a = [[0.304, 1.000, 0.480, 1.762, 0.565, 0.930, 1.689, -0.392], [-0.466, 0.644, 1.913, 1.504, 1.134, 0.619, 1.701, -1.583], [1.097, 0.511, 1.004, -0.216, -0.731, 0.350, 0.816, -0.558], [0.729, 0.426, 2.052, 0.116, 0.505, 0.716, 1.278, -0.410], [0.946, 0.941, 1.155, 0.023, -0.252, 0.954, 1.122, -0.752], [0.034, 1.028, 0.107, 0.893, -0.471, 1.963, 0.634, -0.278], [-1.111, 1.231, 0.538, 1.530, 0.607, 0.969, 1.289, -1.369], [0.491, 0.564, 0.422, 1.681, -0.110, 1.179, 0.931, -0.247], [-0.654, 0.913, 1.557, 1.342, 0.845, 1.521, 1.614, -1.182], [-0.152, 0.454, 2.294, 1.261, 1.380, 0.702, 2.231, -1.055], [0.177, 0.401, 0.738, 1.468, -0.066, 1.449, 0.595, -0.854], [1.394, -0.108, 1.646, -0.240, -0.709, 0.261, 0.703, -0.198], [-0.774, 1.045, 0.436, 1.317, 0.001, 1.384, 0.993, -0.853], [-0.832, 2.924, -0.770, 0.932, 0.410, 2.096, 1.047, -1.198], [0.387, 0.536, 0.799, 0.722, -0.415, 2.060, 0.730, -0.138]]
a[0, -8] => 0.304
a[14, -6] => 0.799
a[13] => [-0.832, 2.924, -0.770, 0.932, 0.410, 2.096, 1.047, -1.198]
a[-3] => [-0.774, 1.045, 0.436, 1.317, 0.001, 1.384, 0.993, -0.853]
a[4, -3] => 0.954
a[5] => [0.034, 1.028, 0.107, 0.893, -0.471, 1.963, 0.634, -0.278]
a[-14, -7] => 0.644
a[-11, 1] => 0.941
a[9, -8] => -0.152
a[-7, -4] => 0.845
a[:, -7] => [1.000, 0.644, 0.511, 0.426, 0.941, 1.028, 1.231, 0.564, 0.913, 0.454, 0.401, -0.108, 1.045, 2.924, 0.536]
a[3] => [0.729, 0.426, 2.052, 0.116, 0.505, 0.716, 1.278, -0.410]
a[13, -3] => 2.096
a[0, 6] => 1.689
a[:, -8] => [0.304, -0.466, 1.097, 0.729, 0.946, 0.034, -1.111, 0.491, -0.654, -0.152, 0.177, 1.394, -0.774, -0.832, 0.387]
a[-13, -7] => 0.511
a[-7, 3] => 1.342
a[-2, 7] => -1.198
a[:, 5] => [0.930, 0.619, 0.350, 0.716, 0.954, 1.963, 0.969, 1.179, 1.521, 0.702, 1.449, 0.261, 1.384, 2.096, 2.060]
a[11, 6] => 0.703
a[0, 3] => 1.762
a[-15, 5] => 0.930
a[-14, -5] => 1.504
a[-13, -8] => 1.097
a[-14, -3] => 0.619
a[-2, 1] => 2.924
a[-12, 7] => -0.410
a[1, 2] => 1.913
a[1] => [-0.466, 0.644, 1.913, 1.504, 1.134, 0.619, 1.701, -1.583]
a[3, 3] => 0.116
a[-2, -2] => 1.047
a[4, -2] => 1.122
a[:, -5] => [1.762, 1.504, -0.216, 0.116, 0.023, 0.893, 1.530, 1.681, 1.342, 1.261, 1.468, -0.240, 1.317, 0.932, 0.722]
a[-4, 3] => -0.240
a[:, 7] => [-0.392, -1.583, -0.558, -0.410, -0.752, -0.278, -1.369, -0.247, -1.182, -1.055, -0.854, -0.198, -0.853, -1.198, -0.138]
a[-4, -7] => -0.108
a[-3, 4] => 0.001
a[:, -6] => [0.480, 1.913, 1.004, 2.052, 1.155, 0.107, 0.538, 0.422, 1.557, 2.294, 0.738, 1.646, 0.436, -0.770, 0.799]

data =
-1.20	0.85	-2.72	3.10	-1.35	0.08	1.08	-2.60	-0.60	-3.01	-2.28	2.28	3.65
1.03	-1.69	-0.98	-1.36	2.03	5.75	-0.99	-3.04	-0.98	-2.29	0.80	0.24	1.02
-0.96	0.72	-1.86	4.24	-1.42	-0.11	1.83	-1.73	-1.55	-2.49	-2.20	1.95	3.67
-1.22	0.55	-3.27	1.78	-0.86	0.67	0.24	-3.40	0.27	-3.38	-2.10	2.56	3.28
0.31	-1.60	2.87	-0.42	2.74	-4.42	1.51	2.34	1.48	1.59	0.95	1.07	-3.04
-1.25	0.78	-2.99	2.57	-1.20	0.28	0.71	-2.94	-0.19	-3.19	-2.25	2.43	3.53
-1.05	-0.72	-2.37	2.14	-4.66	-3.23	1.54	-1.24	-0.31	2.10	-0.21	1.13	-2.81
1.03	1.89	1.15	0.31	0.01	4.85	-0.90	1.08	-2.83	-0.68	0.10	-3.13	3.46
0.15	-4.49	0.18	4.14	2.30	2.34	-0.11	0.83	0.01	0.84	-0.92	2.68	-2.09
0.25	-1.12	0.94	1.43	-1.82	-4.68	4.00	-0.22	-1.62	1.86	1.48	0.59	-2.82
0.27	-1.54	2.83	-0.46	2.78	-4.40	1.35	2.42	1.64	1.60	0.87	1.08	-3.01
-0.90	1.75	0.43	-1.72	-1.25	-2.27	-3.04	3.72	2.95	3.02	-0.68	-1.67	-1.94
-0.09	2.90	0.91	-4.46	2.86	-1.42	-1.09	-0.19	2.30	-2.78	0.07	-0.51	2.86
-0.43	4.35	0.65	-1.12	0.41	0.66	-1.84	1.79	0.49	-1.85	-1.52	-2.10	4.87
0.24	-1.11	0.93	1.45	-1.87	-4.66	4.00	-0.25	-1.63	1.86	1.46	0.59	-2.82
-1.48	-2.62	-3.27	2.28	-2.22	-0.23	-1.65	-0.75	2.19	1.79	-1.56	2.67	-3.36
Indices start at 0.
(0, 0) => -1.20
(1, 0) => 1.03
(13, 11) => -2.10
(1, 9) => -2.29
(6, 12) => -2.81
(7, 6) => -0.90
(5, 3) => 2.57
(7, 8) => -2.83
(3, 10) => -2.10
(10, 2) => 2.83
(15, 0) => -1.48
(8, 9) => 0.84
(5, 5) => 0.28
(8, 12) => -2.09
(0, 5) => 0.08
(0, 2) => -2.72
(13, 8) => 0.49
(2, 11) => 1.95
(13, 3) => -1.12
(10, 4) => 2.78
(1, 5) => 5.75
(10, 6) => 1.35
(14, 3) => 1.45
(9, 2) => 0.94
(4, 2) => 2.87
(0, 8) => -0.60
(13, 6) => -1.84
(13, 2) => 0.65
(1, 10) => 0.80
(14, 10) => 1.46
(1, 6) => -0.99
(3, 7) => -3.40
(9, 1) => -1.12
(8, 7) => 0.83
(15, 2) => -3.27
(15, 9) => 1.79
(13, 7) => 1.79
(4, 1) => -1.60
(6, 10) => -0.21

W =
[[ 2.94 -3.08 -0.42  1.50 -4.96 -3.51  0.27 -5.52  2.59 -3.98  2.87  0.67
   1.59  2.84 -0.89  3.95]
 [ 2.00  6.75 -0.84  1.05 -1.18 -3.16 -2.09 -1.23  1.14  4.30  0.34 -1.13
   0.92  1.75 -0.68  1.38]
 [ 3.01 -3.30  1.63  1.14 -1.22  1.97  1.68 -1.22  3.08 -3.54  3.61  2.65
   2.51  1.43  1.41  3.70]
 [-1.66  1.20  1.57 -2.39 -5.57 -7.20  3.13 -5.94 -3.08 -0.09 -2.02  2.42
  -2.60 -0.85  1.44 -2.06]
 [ 2.37 -2.95  3.76  1.20 -5.07 -4.10  5.54 -5.30  1.37 -3.95  3.52  5.00
   1.13  2.71  3.26  3.64]
 [ 1.13  6.30  3.30 -0.31 -4.72 -6.25  3.34 -4.53  0.32  3.89  0.02  4.34
   0.03  1.01  3.09  0.34]
 [-3.40  1.76  1.12 -2.75 -3.12 -6.56  2.36 -3.55 -3.75  1.57 -3.69  1.45
  -3.05 -2.69  0.98 -4.30]
 [ 2.37 -0.90 -2.58  1.68 -3.52 -2.92 -2.76 -3.66  2.00 -2.25  2.21 -2.15
   1.68  2.27 -3.06  3.74]]
W[0,0] = 2.94
W[:, -13] = [1.50, 1.05, 1.14, -2.39, 1.20, -0.31, -2.75, 1.68]
W[-6,-6] = 3.61
W[-2,9] = 1.57
W[-7] = [2.00, 6.75, -0.84, 1.05, -1.18, -3.16, -2.09, -1.23, 1.14, 4.30, 0.34, -1.13, 0.92, 1.75, -0.68, 1.38]
W[0,-4] = 1.59
W[5] = [1.13, 6.30, 3.30, -0.31, -4.72, -6.25, 3.34, -4.53, 0.32, 3.89, 0.02, 4.34, 0.03, 1.01, 3.09, 0.34]
W[7,1] = -0.90
W[-8] = [2.94, -3.08, -0.42, 1.50, -4.96, -3.51, 0.27, -5.52, 2.59, -3.98, 2.87, 0.67, 1.59, 2.84, -0.89, 3.95]
W[-6,-15] = -3.30
W[2,-14] = 1.63
W[-2,-11] = -6.56
W[-6,-5] = 2.65
W[7,12] = 1.68
W[3,1] = 1.20
W[1,5] = -3.16
W[-5,-6] = -2.02
W[:, 6] = [0.27, -2.09, 1.68, 3.13, 5.54, 3.34, 2.36, -2.76]
W[:, 7] = [-5.52, -1.23, -1.22, -5.94, -5.30, -4.53, -3.55, -3.66]
W[1,-5] = -1.13
W[-4,13] = 2.71
W[-8,-9] = -5.52
W[-1,-2] = -3.06
W[1,2] = -0.84
W[-2,3] = -2.75
W[-6,-1] = 3.70
W[7,0] = 2.37
W[-5,-12] = -5.57
W[:, 2] = [-0.42, -0.84, 1.63, 1.57, 3.76, 3.30, 1.12, -2.58]
W[-5,-11] = -7.20
W[-1,-11] = -2.92
W[6,14] = 0.98
